Here is a tiny trained network, its code and every weight. The questions are about switching its units off for an input and a class, where a switched-off unit gives its printed mean instead of its output.

import numpy as np


def w(rows, s, z=0):
    codes = np.array(rows[::2]) - 128.0
    scale = np.full(codes.shape[1], s)
    scale[-1] = z or s
    return codes * scale


def norm(h):
    return h / np.sqrt((h * h).mean(-1, keepdims=True) + 1e-5)


def f(y):
    return np.maximum(y, 0)


def log_softmax(a):
    a = a - a.max(-1, keepdims=True)
    return a - np.log(np.exp(a).sum(-1, keepdims=True))


def net(x, mask):
    res = np.array(x, float).reshape(1, 2) / 4 @ E
    u = 0
    for l in range(3):
        y = f(norm(res) @ A[l][:, :-1].T + A[l][:, -1])
        res = res + np.where(mask[u : u + 13], y, B[l][:, -1]) @ B[l][:, :-1]
        u += 13
    return log_softmax(norm(res)[-1] @ U[:, :-1].T + U[:, -1])


A, B = {}, {}
E = w([
[180,179,120,252,122],'x0',
[130,219,73,116,153],'x1',
],0.013)
A[0] = w([
[47,105,131,100,86,71],'L0N0',
[117,55,164,77,167,98],'L0N1',
[176,135,2,109,70,62],'L0N2',
[210,93,179,89,168,84],'L0N3',
[147,48,158,125,77,183],'L0N4',
[113,111,179,152,159,33],'L0N5',
[99,95,120,45,164,223],'L0N6',
[59,132,98,134,136,88],'L0N7',
[116,174,96,155,145,76],'L0N8',
[89,178,72,82,86,174],'L0N9',
[182,115,121,203,131,4],'L0N10',
[115,222,56,67,235,16],'L0N11',
[68,132,102,70,90,76],'L0N12',
],0.0094,0.002)
B[0] = w([
[120,172,181,232,67,194],'L0N0',
[86,204,152,139,139,231],'L0N1',
[67,101,35,87,102,173],'L0N2',
[161,60,24,131,177,166],'L0N3',
[164,127,52,45,193,229],'L0N4',
[20,69,99,89,93,148],'L0N5',
[138,203,166,211,188,254],'L0N6',
[178,83,118,92,156,147],'L0N7',
[83,123,227,146,198,180],'L0N8',
[173,25,127,59,167,201],'L0N9',
[132,225,156,174,193,196],'L0N10',
[146,113,32,3,185,244],'L0N11',
[171,85,190,177,100,199],'L0N12',
],0.0053,0.0067)
A[1] = w([
[117,154,36,105,62,68],'L1N0',
[151,129,147,164,74,4],'L1N1',
[122,33,227,150,133,168],'L1N2',
[26,191,223,6,95,86],'L1N3',
[146,84,70,104,92,49],'L1N4',
[189,117,209,137,181,57],'L1N5',
[72,140,147,167,114,92],'L1N6',
[95,231,105,134,94,18],'L1N7',
[129,114,158,206,150,86],'L1N8',
[109,180,146,120,249,195],'L1N9',
[105,94,148,119,244,223],'L1N10',
[148,116,139,155,104,73],'L1N11',
[113,141,112,94,173,83],'L1N12',
],0.011,0.0027)
B[1] = w([
[143,116,93,48,166,143],'L1N0',
[151,174,164,162,74,135],'L1N1',
[254,175,21,84,168,211],'L1N2',
[128,149,253,177,168,205],'L1N3',
[73,85,76,144,139,137],'L1N4',
[119,90,68,102,127,173],'L1N5',
[32,99,105,126,140,138],'L1N6',
[144,93,142,88,115,153],'L1N7',
[63,90,129,88,109,169],'L1N8',
[105,84,146,125,82,250],'L1N9',
[85,135,115,160,82,251],'L1N10',
[152,221,125,114,182,136],'L1N11',
[119,71,145,147,120,174],'L1N12',
],0.0087,0.011)
A[2] = w([
[104,168,247,116,119,111],'L2N0',
[103,159,145,80,115,104],'L2N1',
[172,129,43,74,172,139],'L2N2',
[116,129,177,143,128,96],'L2N3',
[135,137,104,152,50,2],'L2N4',
[163,180,174,99,101,96],'L2N5',
[112,176,165,114,105,135],'L2N6',
[110,100,187,133,22,87],'L2N7',
[168,106,126,151,129,66],'L2N8',
[138,196,146,236,179,90],'L2N9',
[237,100,144,112,65,202],'L2N10',
[162,133,75,117,71,56],'L2N11',
[57,38,131,101,146,79],'L2N12',
],0.012,0.0042)
B[2] = w([
[116,91,220,216,83,186],'L2N0',
[167,90,150,166,198,147],'L2N1',
[189,146,87,46,144,255],'L2N2',
[80,88,113,153,154,153],'L2N3',
[114,173,199,173,131,136],'L2N4',
[11,92,155,183,172,139],'L2N5',
[78,93,144,170,168,144],'L2N6',
[120,143,50,48,154,161],'L2N7',
[119,202,143,55,133,140],'L2N8',
[93,25,210,112,166,195],'L2N9',
[97,197,53,44,191,175],'L2N10',
[119,110,254,23,185,157],'L2N11',
[92,181,43,182,110,212],'L2N12',
],0.0076,0.0088)
U = w([
[176,136,78,9,211,247],'0',
[55,71,199,154,177,253],'1',
[43,105,81,96,95,212],'2',
[188,200,181,126,101,3],'3',
[137,113,120,103,31,3],'4',
[215,226,176,153,51,3],'5',
],0.011,0.0048)

Each question gives the input, the list of numbers given to net, and the class t.
The units are the neurons (one row each of A and B). Each row of codes is followed by its name. A weight is (code - 128) times the scale printed after its matrix; where a second scale follows, it is the last column's (A, B and U).
mask holds one flag per neuron, layer by layer. A switched-off neuron (its flag False) gives its mean, the last column of its row in B, instead of its output. The means were averaged over made-up inputs and are rounded, as every weight is.
A unit's drop is (log p(t) with every unit on - log p(t) with that unit switched off) / (log p(t) with every unit on - log p(t) with every unit switched off).
The circuit of an input: a set's keep is (log p(t) with only the set's units on - log p(t) with every unit switched off) / (log p(t) with every unit on - log p(t) with every unit switched off). Starting from the 12 units with the biggest drops (on a tie, the unit counted first), units are removed one at a time, each time the one whose removal leaves the highest keep (on an exact tie, the one counted first), for as long as the keep stays at least 0.8.
circuit, biggest first: the units of the circuit, biggest drop first
unit that matters most: the unit with the biggest drop
top k neurons: the k neurons with the biggest drops, biggest first
k most important neurons of layer l: the k neurons of layer l with the biggest drops, biggest first
drop when u is switched off: that unit's drop, to one decimal
input [-4,-8], class 0: circuit, biggest first -> (L1N2)
input [-3,-2], class 2: top 4 neurons -> (L0N6, L0N1, L0N3, L1N5)
input [-4,0], class 1: circuit, biggest first -> (L1N3, L2N0)
input [-3,3], class 2: top 4 neurons -> (L1N2, L0N4, L0N6, L2N12)
input [3,-3], class 2: top 3 neurons -> (L0N10, L0N12, L1N8)
input [3,-1], class 2: top 2 neurons -> (L1N2, L1N8)
input [3,-2], class 2: top 3 neurons -> (L0N10, L1N2, L1N8)
input [-7,-5], class 1: top 3 neurons -> (L1N3, L0N1, L0N9)
input [-6,-7], class 0: top 2 neurons -> (L1N2, L0N3)
input [5,4], class 1: 2 most important neurons of layer 0 -> (L0N8, L0N4)
input [1,-5], class 0: top 2 neurons -> (L0N11, L1N2)
input [8,3], class 1: top 2 neurons -> (L2N9, L1N2)
input [-2,2], class 2: top 2 neurons -> (L1N2, L0N4)
input [-2,-3], class 2: 4 most important neurons of layer 0 -> (L0N1, L0N6, L0N9, L0N4)
input [8,-2], class 1: circuit, biggest first -> (L2N9)
input [3,3], class 2: 4 most important neurons of layer 1 -> (L1N2, L1N3, L1N9, L1N7)
input [1,3], class 2: top 2 neurons -> (L1N2, L0N8)
input [-5,2], class 1: drop when L2N7 is switched off -> 0.0
input [6,1], class 1: drop when L2N9 is switched off -> 0.1
input [-1,-2], class 2: unit that matters most -> L0N3
input [-3,-6], class 0: drop when L1N2 is switched off -> 3.9
